Below are the code and all the weights of a small trained network. Each question names an input and a class and asks about switching units off, where a switched-off unit gives its printed mean instead of its output.

import numpy as np


def w(rows, s, z=0):
    codes = np.array(rows[::2]) - 128.0
    scale = np.full(codes.shape[1], s)
    scale[-1] = z or s
    return codes * scale


def f(y):
    return y / 2 * (1 + np.tanh(0.7978845608 * (y + 0.044715 * y**3)))


def log_softmax(a):
    a = a - a.max(-1, keepdims=True)
    return a - np.log(np.exp(a).sum(-1, keepdims=True))


def net(x, mask):
    res = np.array(x, float).reshape(1, 8) / 4 @ E
    y = f(res @ A[0][:, :-1].T + A[0][:, -1])
    res = res + np.where(mask, y, B[0][:, -1]) @ B[0][:, :-1]
    return log_softmax(res[-1] @ U[:, :-1].T + U[:, -1])


A, B = {}, {}
E = w([
[190,79,194,105,164],'x0',
[131,128,52,90,50],'x1',
[130,28,137,129,65],'x2',
[146,126,141,1,105],'x3',
[196,208,75,105,90],'x4',
[183,148,212,157,57],'x5',
[48,170,186,133,46],'x6',
[171,170,130,133,73],'x7',
],0.0096)
A[0] = w([
[202,131,115,144,197,43],'neuron 1',
[151,163,156,114,87,75],'neuron 2',
[135,190,160,116,52,69],'neuron 3',
[173,100,105,84,81,104],'neuron 4',
[145,114,224,161,121,92],'neuron 5',
[171,157,156,162,152,143],'neuron 6',
[174,107,73,132,187,180],'neuron 7',
[107,190,141,57,67,192],'neuron 8',
[136,180,87,124,232,227],'neuron 9',
[108,128,77,176,56,88],'neuron 10',
[231,148,127,137,213,82],'neuron 11',
[167,203,161,54,87,212],'neuron 12',
[115,131,20,205,57,100],'neuron 13',
[111,152,209,174,129,72],'neuron 14',
[177,175,94,109,192,198],'neuron 15',
[156,170,167,139,62,70],'neuron 16',
[76,154,82,145,91,151],'neuron 17',
[5,152,114,123,147,138],'neuron 18',
[130,139,20,147,54,152],'neuron 19',
[103,140,104,107,104,184],'neuron 20',
[127,12,141,105,157,3],'neuron 21',
[120,111,117,118,147,46],'neuron 22',
[108,137,109,136,212,118],'neuron 23',
[102,97,74,156,45,192],'neuron 24',
[122,145,160,125,107,77],'neuron 25',
[147,159,171,125,86,24],'neuron 26',
[162,114,96,144,102,44],'neuron 27',
[121,72,218,201,130,156],'neuron 28',
[110,47,46,127,70,107],'neuron 29',
[119,22,196,119,117,76],'neuron 30',
],0.011,0.0036)
B[0] = w([
[121,97,58,191,98,188],'neuron 1',
[160,128,100,89,109,154],'neuron 2',
[152,149,108,94,118,183],'neuron 3',
[83,164,147,65,144,171],'neuron 4',
[110,117,159,139,57,192],'neuron 5',
[65,144,114,151,86,163],'neuron 6',
[79,89,58,121,128,216],'neuron 7',
[145,173,104,24,114,208],'neuron 8',
[6,136,60,131,123,251],'neuron 9',
[228,183,155,192,171,189],'neuron 10',
[132,97,55,185,71,215],'neuron 11',
[110,136,61,44,82,213],'neuron 12',
[168,173,139,214,197,227],'neuron 13',
[89,179,186,147,49,179],'neuron 14',
[88,145,66,143,101,216],'neuron 15',
[137,177,98,72,95,174],'neuron 16',
[156,155,157,127,179,195],'neuron 17',
[100,147,188,87,175,217],'neuron 18',
[186,208,70,164,181,225],'neuron 19',
[131,176,107,116,162,168],'neuron 20',
[164,58,154,100,180,206],'neuron 21',
[112,117,126,123,137,133],'neuron 22',
[47,91,133,147,145,201],'neuron 23',
[224,151,125,132,176,214],'neuron 24',
[143,115,132,91,93,139],'neuron 25',
[117,128,119,97,108,153],'neuron 26',
[140,150,121,133,143,136],'neuron 27',
[141,121,255,208,53,225],'neuron 28',
[193,116,122,116,206,214],'neuron 29',
[184,65,152,113,104,216],'neuron 30',
],0.008,0.011)
U = w([
[136,119,228,154,71,204],'0',
[104,93,85,161,126,24],'1',
[134,136,107,68,151,252],'2',
[175,159,138,149,193,113],'3',
[154,152,124,75,97,184],'4',
[161,7,191,116,167,68],'5',
[60,140,164,118,186,27],'6',
],0.013,0.0028)

Each question gives the input, the list of numbers given to net, and the class t.
The units are the neurons (one row each of A and B). Each row of codes is followed by its name. A weight is (code - 128) times the scale printed after its matrix; where a second scale follows, it is the last column's (A, B and U).
mask holds one flag per neuron, in row order. A switched-off neuron (its flag False) gives its mean, the last column of its row in B, instead of its output. The means were averaged over made-up inputs and are rounded, as every weight is.
A unit's drop is (log p(t) with every unit on - log p(t) with that unit switched off) / (log p(t) with every unit on - log p(t) with every unit switched off).
The circuit of an input: a set's keep is (log p(t) with only the set's units on - log p(t) with every unit switched off) / (log p(t) with every unit on - log p(t) with every unit switched off). Starting from the 12 units with the biggest drops (on a tie, the unit counted first), units are removed one at a time, each time the one whose removal leaves the highest keep (on an exact tie, the one counted first), for as long as the keep stays at least 0.8.
circuit, biggest first: the units of the circuit, biggest drop first
most important unit: the unit with the biggest drop
top k neurons: the k neurons with the biggest drops, biggest first
drop of u: that unit's drop, to one decimal
input [8,-3,1,0,-6,4,1,-4], class 0: circuit, biggest first	[neuron 28]
input [-7,-3,-8,-1,6,3,2,-5], class 2: circuit, biggest first	[neuron 28; neuron 12]
input [2,-2,-5,-2,-4,-5,-3,-8], class 1: circuit, biggest first	[neuron 11; neuron 7]
input [-6,1,5,1,1,7,2,-1], class 3: circuit, biggest first	[neuron 10; neuron 24]
input [1,8,-3,1,-8,2,5,-2], class 5: circuit, biggest first	[neuron 9; neuron 19; neuron 15]
input [-1,6,-2,-6,6,-7,-7,-1], class 1: top 2 neurons	[neuron 9; neuron 7]
input [0,-3,-7,7,-6,8,5,6], class 4: top 2 neurons	[neuron 12; neuron 8]
input [-4,1,0,-3,-8,8,-8,-4], class 5: top 2 neurons	[neuron 21; neuron 30]
input [-1,4,-1,2,-1,-7,-4,0], class 1: top 3 neurons	[neuron 8; neuron 7; neuron 9]
input [1,-7,6,1,-7,8,-5,-8], class 0: top 3 neurons	[neuron 28; neuron 14; neuron 5]
input [4,6,3,-4,8,2,-6,3], class 3: drop of neuron 19	0.3
input [-7,-7,0,-3,1,2,-5,3], class 1: drop of neuron 16	0.0
input [0,2,2,-2,-6,-4,-2,8], class 5: drop of neuron 28	-0.1
input [5,-8,-6,6,2,4,0,2], class 4: most important unit	neuron 12
